In the rows, zero is written as 128.
Each row is followed by its class.
[103 133 142 160 111 107 119 139 143 111 136 114 129 136 128 124 129 109
 118 114 113 141 135 140 124 136 125 148 121 125 132 157 120 127  83 116
 141 134 126 114 123 122 107 123 144] -> q506
[117 127 146 126 139 126 139 139 135 133 108 135 103 132 118 134 123 151
 110 165 169 142 135 129 111  89 109 149 115 145 130 123 129 115 135 123
 117  94  97 138 156 135 130 152 109] -> q641
[151 140 145 105 152 114 129 120 129 135  92 145 112 126 136 129 134 131
 140 168 162 144 147  97  72 113  91 134 124 149 102 126 176 107 132 135
 132 130  94 130 173 118 125 125 100] -> q10
[113 148 124 145 120 115 126 143 117 120 156 121 131 142 132 120 134 151
 104 126 115 155  92 138 120 135 125 144 102 136 124 155 122 139  99 115
 115 137 109 130 117 135 110 136 148] -> q310
[147 148 146 147 135  99 126 104  97 133 112 128 115 139 136 136 118 129
 140 124  89 124 118 136 134 157 114  95 181 102 139 125 135 137 136 108
 123 117 124 124 125 117 120 105 147] -> q173
[133 129 136 139 158 122 137 164 100 104 110 122 106 146 138 130 121 117
 146 127 106 117 125 141 130 114 115 125 138 116 103 137 135 151 138 125
 120 112 131  81 140 126 107  96 134] -> q156
[142 128 118 138 125 125 124 114 112 163 110 142 122 133 128 115 108 141
 141 151 106 127 114 120 111  97 123 136 147 115 131 115 119 155 137 106
 116 110 103 132 119 147 120 131 149] -> q509
[125 134  89  94 161 142 122 130 150 141 111 152 125 153  93  81 129  98
  95 121 176 135 131 103  98  89 149 146 113 131 166  66 147 169 140  89
 180 125 105 177 126 190 142 124 133] -> q641
[ 90 100 128 186 130 103 125 144 155 118 125 116 108 156 128 108 188 167
 137 139 119 164 123 134 112 159 148 155 109 109 122 130 157 116  86 108
 114 108  89 108  90  99  75  91 155] -> q10
[117 158 110 164 140 142 122 157 116  90 119 108 111 145 158  90 118 154
 163 113 137 133 166 132 121 137 119 126 129 122 128 119  93 156 132 121
 133 114 156  77 162 131 102 120 142] -> q509
[ 90 114 113 150 120 115 148 142 125 132 149 118 125 134 130 127 132 162
 131 135 129 149 107 144 123 130 146 163 104 129 134 134 133 133  93 110
 129 114 106 104 138 134 114 139 148] -> q173
[115 125 131 157 138 130 128 149 124  99 132 118 114 152 122 117 143 129
 106 107 137 154 132 143 118 131 150 126  97 134 125 143 129 118  82 102
 122 112 115  97 121 100 108 132 134] -> q740
[100 129 144 150 136 159 117 171 121 126 137 117 135 144 140 115 111 155
 113 131 134 144 121 136 128 166 141 145 113 136 141 142 128 131  72 115
 157 102 111 123 141 138  99 124 142] -> q860
[101 121 148 151 122 121 140 139 125 108 139 127 133 124 127 118 147 150
 117 130 135 155 118 138 120 138 142 148 104 133 131 141 130 126  96 114
 140 120 109  93 147 118  96 115 131] -> q156
[132 127 149 142 125 145 130 123 136 140 126 125 123 148 141 118 132 139
 137 197 161 126 126 123 126 119 142 101 158 130 118 118 138 132 134 123
 133 128 105 112 136 130 124 118 128] -> q509
[132 152 153 124 100 103 142 168 100 174 129 115 129 174 118 150 116 150
  98 150  95 115  92  95 137 128  71 173 109 151 140 165 146 147 133 113
 197 112 120 163 116 123 126 148 158] -> q506
[118 144 132 126 140 112 134 130 122 114  91 139 114 108 135 125 123 127
 123 148 150 142 132 111 102 108 115 152 114 146 125 135 144 116 104 133
 122 110  89 137 167 132 134 147 128] -> q173
[134 149 167 119 144  91 122 102 133  82  59 171  98  82 124 121 163 154
 135  86 155 156 101 120  59  83  47 200  77 176 124 147  94 127 107 149
 112 129 141 116 194  96 117 157  96] -> q18
[103 132 115 159 132 115 112 145  82 139 119 103 147 107 161 135 148 159
 151 118 138 132 141 150 120 186 125 117 146 104  91 133 127 105 118 126
  45 105  75 101 136  85 113 123 106] -> q310
[124 134 128 111 151 143 137 115 128 129  69 137 116 129 118 135 122 167
 104 144 153 160 121 126 108  80 102 165 121 140 114 127 148 129 120 121
 123  96  58 116 166 111 110 112 136] -> q18
[100 159 107 152 104 120 138 158 130  94 159 119 106 122 148 118 117 147
  97 115 116 143 118 135 128 118  96 140 106 129 127 155 130 130 122 138
 124 117 142 105 170 131 108 152 128] -> q509
[125 134 135 138 164 133 148 115 142 140 102 154 112 138 131 130 135 127
  99 172 150 139 163  96 107 113 119 129 151 112 118 133 165 128 128 130
 104  96  98 130 174 116 125 138 118] -> q892
[143 150 149 126 131 114 144 107 110 149 130 128 119 159 134 129 110 167
 132 156 129 137 123 130 130 103 130 103 133 132 119 131 111 136 132 113
 105 105 129 100 148 127 122 117 142] -> q310
[ 95 121 132 177 121 129 123 150 130  96 128 124 129 112 143 139 156 137
  98 107 111 176 145 160 118 145 134 161 117 134 125 163 141 118  89 112
 119 123  90  92 156  93  70 111 156] -> q156
[130 146 152  95  97 152 137 107 128 121 152 127 132 155 118 130 133 114
 136 174 129 113 106 138 128  95 163 103 117 125 112 145 155 137 161 101
 126 134 135  39 165 133 120  85 128] -> q156
[120 150 118 126 151 163 119  91 135 134 129 142 110 129 103  92 148 116
 155 170 127 130 128 115 128 167 154 113 186 114 171  94 117 202 142 124
 132 155 129 143 184 127 126 134 101] -> q693
[138 138 141 120 113 124 141 100 113 136 127 147 121 128 148 134 125 114
 129 146 136 119 119 143 117  92 140 107 121 135 121 119 128 125 153 114
 120 113 124  94 119 132 128 113 152] -> q740
[158 155 137 123 113 132 127  99  84 143 125 146 142 161 140 128 126 135
 129 145 129 119 116 123  95 120 126  83 129 122 114 120 134 121 141  98
 108 131 111 112  98 121 122 103 153] -> q693
[129 137 129 167 152 129 105 155 124 136 128 127 113 138 153 122 131 113
 166 121 130 139 171 145 118 124 122 121 166 128 119 121 110 152 132 128
  96 110 130  97 130 125  87 119 152] -> q740
[125 128 143 123 131 127 132 116 124 136  96 159 123 109 117 128 124 134
 124 129 137 140 128 119 112 105 116 150 121 146 133 126 141 123 112 136
 131 126  96 135 174 127 128 141 120] -> q156
[113 132 137 163 122 116 132 152 147 124 132 115 118 133 131 135 137 135
 120 119 146 142 120 147 122 129 123 152  99 151 131 148 148 112 119 120
 132 117 110 117 129 109 116 140 142] -> q740
[104 131 140 164 125 123 132 152 127 117 138 119 129 153 125 114 131 146
 110 144 127 152 118 140 125 131 115 157 112 136 134 154 137 126 111 108
 139 109 110 109 120 121  93 122 149] -> q506
[109 135 133 162 115 103 135 144 120 105 139 107 114 133 145 122 136 145
 129 136 119 147 137 141 111 140 131 139 104 121 124 158 129 114  98 119
 130 118 129 101 126 126 109 121 141] -> q10
[143 150 114 171 152 127 124 156  91 130 124 119 113 135 142 108 119  93
 139 117 118 117 146 142 138 132 123 107 169 112 146 143 116 159 140 111
 118 117 166 132 150 143 113 127 145] -> q892
[110 111 130 149 104 141 139 127 131 109 145 118 124 118 127 105 128 149
 132 114 123 162 110 129 118 151 137 144  96 135 135 127 127 106 105 117
 143 132 116 127 118 145 113 134 139] -> q499
[121  87 124 175 114  95 154 172  87 165 125  93 155 133 133 144 115 145
 139 191 127 172 123 154  99  75 154 136 131 108  95 117 143 138 165 113
  96 116  97  93  85  98  87  60 148] -> q892
[138 137 133 168 133 123 122 146 110 124 122 114 114 139 151 115 119 139
 144 147 112 133 141 123 129 128 121 118 159 122 126 129 111 150 142 123
 123 114 139 125 139 126 113 120 147] -> q509
[108 129 136 155 134 112 124 139 122 111 143 124 119 141 131 113 147 162
 138 168 132 161 135 132 110 141 135 154 115 130 121 152 122 118  99 115
 127 116 103 116 137 123 110 128 135] -> q10
[ 98 115 125 150 117 122 129 133 141 118 141 118 126 142 123 129 133 140
 118  81 134 154 122 142 105 152 139 151 100 141 145 122 152 117  90 110
 131 148 108 117 119 126 110 140 136] -> q173
[149 139 117 125 158 135 115 149 104 107 111 123 121 130 147 131 130 108
 156 162 119 130 154 122 132 139 123 116 164 114 105 131  98 143 137 135
 126 111 146 109 135  98 110  89 128] -> q860
[148 119 138 128 132 146 144 115 115 126 133 133 124 152 130 116 136 123
 131 148 139 142 122 122 111 107 144 102 128 134 110 126 125 125 136 111
 128 128 147 103 137 131 133 124 131] -> q499
[149 134 129 120 135 144 130 114  96 128 131 134 116 136 125 124 117 115
 128 122 122 126 119 131 124 108 126 112 141 128 132 133 137 139 122 106
 111 125 121 120 131 140 114 130 133] -> q18
[141 149 106 101  89 226 146  74 116 126 129  93  58 121 114 160 149 170
  78 252 146 141 150 103  90 156  87 148 127 194 157 152  85 104 159  93
 179 110  89 180 158 101 141 146 103] -> q740
[146 150 130 132 142 128 122 141  95 119 116 127 125 126 147 117 117 132
 174 155 127 127 148 134 135 148 114 114 155 123 116 122 104 135 142 120
 121 118 118 114 119 138 104 106 144] -> q310
[124 133 123 122 134 138 132 117 121 122 112 152 111 139 116 122 147 131
 120 150 149 145 138 113  92 116 121 127 139 137 116 121 125 121  96 138
 119 136 118 134 171 115 130 132 113] -> q693
[129 130 137 127 139 150 131 129 124 140 111 150 115 136 146 137 121 134
 131 159 157 116 121 117 122 137 116 121 138 154 125 122 174 105 125 135
 143 132  95 160 158 151 156 157 138] -> q173
[116 136 127 122 138 132 131 120 141 129 103 153 113 120 129 128 134 117
 126 122 158 131 146 119  88 121 107 157 114 140 114 131 144 104  98 131
 114 108  91 116 149 122 125 145 123] -> q740
[130 113 111 130 145 144 139 122 123 129 100 149 119 114 130 109 145 140
 115 140 139 146 132 110 102 115 126 136 109 148 121 116 139 117 109 143
 122 131 105 155 146 124 130 144 129] -> q499
[131 128 146 134 130 132 121 144  95 163  93 140 109 109 118 146  91 143
 138 134 127 129 128 138 112 114  74 140 158 135 119 137 146 106  75 135
 100 106  58 154 142 130  95 133 121] -> q18
[117 161 117 178 128  96 135 157 144  95 168 117 133 128 171 130 142 152
 115 105 144 153 162 124 109 155 105 135  91 131 123 163 157  92 109 131
 123 144 128 127 143 129 110 160 155] -> q641
[138 156 163 131 129 131 117 111 101 120 133 156 119 164 133  96 115 111
 139 136 120 117 115 132 135 118 132 105 125 156 162 108 143 162 181 100
 135 149 134 126 128 131 106 110 149] -> q506
[141 120 120 113 111 142 141 119  91 141 132 156 136 127 109 127 128 122
 122 169 148 122 129 147 105  84 138 104 124 149 122 118 145 104 141 119
 118 136 119 109 143 121 120  97 117] -> q156
[141 153 145 127 128 112 122 122 102 143 138 144 126 138 153 125 128 119
 142 158 138 116 129 143 126 113 127  91 143 127 122 130 129 139 148 118
 117 122 134 108 137 133 121 120 134] -> q10
[126 110 130 134 136 129 118 108 144 126 111 149 115  92 132 123 129 141
 136 164 134 151 144 135 112 119 130 141 117 133 133 121 133 112 124 121
 119 107  86 144 132 135 117 132 122] -> q10
[109 132 131 139 123 127 140 148 119 101 136 106 124 133 127 119 125 144
 115 111 134 149 111 126 118 123 129 152  97 125 125 147 135 130  87 112
 140 115 112 107 133 136 110 123 137] -> q18
[145 119 139 125 139 129 131 121 119 137 129 143 133 151 127 119 120 117
 135 158 144 130 130 135 129  93 129 109 135 140 125 117 143 133 158 110
 128 125 125 103 124 126 114 117 129] -> q506
[122 138 135 128 150 109 121 120 151 125  95 147 122 121 133 105 129 123
 117 134 152 132 137 126 125  91 108 150 121 147 138 127 153 123 137 129
 127 108  93 126 158 146 116 136 135] -> q506
[129 139 150 122 105 109 139 132 113 160  92 134 131 134 121 153 124 159
 123 164 154 149 137 118 104  93 107 148 125 143 127 115 113 129 133 141
 155 139 110 146 149 108 144 145 124] -> q641
[120 120 119 134 135 120 136 134 135 136 114 143 114 113 137 123 127 142
  95 157 153 134 142 119 103  90 115 143 121 154 126 124 133 118 103 148
 121 122  98 153 156 133 127 152 120] -> q509
[141 157 115 165 111 130 140 137 105 142 119 113 110 132 156 127 117 149
 138 156 103 110 148 127 138 127 103 101 153 123 132 130 121 141 158 135
 111 104 151 120 134  97  98  98 160] -> q509
[137 137 120 151 130 145 130 153  85 136 124 124 129 134 141 118 124 127
 150 177 106 124 143 139 121 125 127 117 150 122 115 137  98 147 139 122
 125 114 136 117 120 131 111 107 159] -> q499
[103 130 127 129 141 111 126 119 146 140 107 149 127 122 127 120 109 198
 141 162 153 143 107 114  98 114 109 172  98 131 116 121 122 105 103 144
 130 106  78 143 155 143 154 143 114] -> q860
[139 155 137 120  95 132 138 128  96 108 111 105 101 115 130 140  89  48
 115 146 150 146 163 139 144  85 149 101 155 140 141 132 128 128 165 110
 136 146 121 130 167 121 126 118 120] -> q892
[101 124 140 139 116 163 119 153 128  91 139 118 126 113 142 132 112 114
 132 139 121 161 121 155 143 147 151 136 124 118 121 147 102 132  96 114
 131 101 126  84 140 110  89 103 132] -> q860
[121 129 116 114 125 136 119 125 143 129  99 146 110 119 125 127 130 123
 123 141 134 131 127 108 108 112 128 145 109 138 127 119 151 118 114 141
 129 129 103 142 150 123 133 137 113] -> q860
[139 146 130 105 165 132 146 117 131  92 116 135  88 144 115 107 140 128
 136 145 135 131 132 109  98  97 114 153 101 127 122 151 162 143 112  93
 101 104  89  66 155 131  79 134 119] -> q18
[128 131  90 147 141 147 143 101 140 144 115 148 143 132 116 103 149 168
 141 120 174 164 137 103  68 120 122 154  99 137 130 112 128 126 116 120
 108 124 134 121 166 107 136 158 119] -> q693
[148 135 143 124 144 116 128 107 105 134 120 146 130 139 137 123 127 138
 154 140 145 128 120 140 124 114 135 109 140 139 131 119 130 130 143 109
 113 125 129  98 150 129 127 129 137] -> q173
[115 114 120 135 160 131 143 159 129  74 128 108 100 161 132 102 135 179
 118  99 117 130  92 150 101 134 121 134  60 130 113 131 147 123  90 105
 134 113 120  76 121 149  95  90 139] -> q693
[103 122 130 169 116 131 141 155 144 123 137 121 122 141 139 109 137 160
 114 146 135 151 126 128 111 117 139 151  99 144 130 140 140 132  88 121
 135 121 118 109 144 119  90 125 155] -> q509
[154 155 116 163 142 121  99 165  91 127 127 111 117 101 164 110 134 132
 184 171 114 137 160 126 131 160 101 101 166 125 135 130 109 160 155 138
 143 134 144 144 142 135 101 131 126] -> q10
[ 93 149 138 177 114 104 152 156 134  99 150 116 137 145 138 123 130 170
 129 138 143 153 129 132 116 152 127 132  93 111 117 142 135 115 102 122
 132 113 122  92 134  99 109 119 140] -> q693
[131 131 128 158 136 116 106 153  83 123 118 128 103 128 142 112 133 119
 161 154  90 119 147 144 132 147 130 115 158 118 141 120  98 160 137 119
 132 118 141 148 116 134 112 107 143] -> q10
[111 134 130 137 116 122 122 146 131 115 134 104 125 133 133 130 129 155
 116 152 126 154 119 129 114 127 133 158 102 134 125 150 110 123 111 115
 146 107 120 109 142 119 117 113 132] -> q860
[102 169 159 156 119  76 155 154 100  84 141 148 111 122 169 154 115  94
 142 166 129 132 128 130 132 106  93 120 156 101  80 139  93 147 156 153
 125 111 147  99 144 106 134 104 133] -> q156
[139 137 113 121 122 140 106 143  90 132 119  91 115 151 150 151 103 135
 140 143 111 127 179 119 132 121 138 110 149 127 106 126  84 120 136 126
 111 105 127 121 133 110 128  95 135] -> q860
[140 127 139 106 129 145 130 149  89 140 119 121 140 117 127 133 114  99
 136 145 138 110 132 150 129 114 147 115 127 121 135 119 116 158 163  97
 120 103 143  99 139 127 123 119 113] -> q641
[101 129 138 163 121 118 133 143 119 117 136 123 144 132 126 121 145 152
 104 128 136 156 124 139 118 127 141 153 105 130 131 149 127 123 107 111
 127 109 105 102 139 116 108 121 140] -> q156
[127 130 116 130 131 151 143 100  97 145 120 162 156  93 132 139 104 163
  90 164 110 133 128 112 115 140 123 144 107 130 135 130 151 108 143 119
 121  96  66 176 134 118 143 121 145] -> q156
[103 128 144 146 129 123 142 139 144 112 130 129 107 143 121 122 136 130
 120 130 142 150 118 136 106 118 137 153  98 143 121 143 141 122  90 120
 129 119 113  98 145 111 113 127 136] -> q740
[ 98 142 124 149 123 135 148 149 132 125 129 120 127 144 143 119 138 161
 128 139 150 148 130 145 118 144 129 144 112 130 116 144 153 119 101 116
 126 114 106  80 158 125  99 122 149] -> q310
[124 129 126 141 124 134 130 100 122 121 123 117 123 141 127 140 133 145
 112 120 145 155 135 146 129 115 133 125 149 137 123 127 118 110 153 120
 115 130 112 111 156 111 139 110 129] -> q156
[135 156 134 120 123  97  94  90 137 110  98 145 107 117 145 137 129 140
 131 116 117 124 130 131  98 116  94 146 129 137 119 145 102  89 120 138
 110 132 105 135 139 140 140 124 133] -> q860
[144 129 148 116 112 154 143 102 101 113 133 131 115 133 129 129 111  82
 125 121 130 118 116 134 124 118 153  97 137 127 140 123 149 140 139  97
 139 143 140 114 131 138 134 118 128] -> q18
[123 136 128 131 131 106 138 136 127 121 132 114 142 143 136 128 148 163
 119 131 136 152 110 135 113 137 119 149 110 128 104 147 125 120 110 119
 130 122 116  95 120 125 114 111 144] -> q310
[137 109 138 105 157 148 149 118 122 129 127 127 126 152 135 136 112 127
 117 125 135 141 133 137 111 100 141 116 118 131  95 122 131 136 137 113
 107 116 121  77 145 119 122 112 126] -> q499
[ 97 116 113 149 125 131 151 173 132 126 141 113 119 159 122 125 143 154
 127 138 146 149 132 134 120 113 138 161  90 127 128 122 109 147 105 116
 137 115 133 108 109 118 102 131 145] -> q641
[140 135 122 153 148 155 117 162 105 133 114 114 134 125 141 125 114 127
 160 150 126 130 151 142 134 151 128 120 157 113 129 126 114 148 142 112
 129 109 135 133 135 128 114 107 149] -> q641
[115 125 117 120 155 147 145 128 129 136 125 167 120 119 132 104 140 124
 137 159 168 141 143 125 111 103 128 144 129 142 121 112 118 141 120 126
 126 107 116 117 178 139 117 149 125] -> q499
[105 156 133 148 141  90 124 139 134 136 136 130 112 148 137 119 142 167
 109  96 134 135 114 131 104 123  95 160  92 135 128 148 116 131  80 118
 115  97  93 107 120 135 100 155 146] -> q740
[146 148 108 129 130 151 122 142  93 110 109 109 117 135 148 134 110  90
 149 128 110 138 143 138 110 130 117 125 159 119 114 133 105 150 150 128
 121 129 159  90 128 107 102  88 137] -> q860
[109 121 131 147 119 102 139 142 125 119 150 113 129 137 132 118 145 143
 117 148 133 128 128 132 126 126 127 154  95 142 137 154 120 122 106 114
 148 125 122 112 118 134 117 150 132] -> q506
[172 204  95  88  97 152 144 150  69 122  90  80 100 153 115 124 159  96
 149 204 135  98 101 113 151 114  79 106 169 108 126 159  75 182 166 121
 172 115 158  73 113 117 114 136 119] -> q693
[150 151 136 108 127 139 141 132 103 132 131 127 139 130 130 132 111 125
 120 173 142 131 112 126 129 109 129  88 127 112 117 135 152 132 145 122
 116 126 118 104 137 125 128 132 111] -> q641
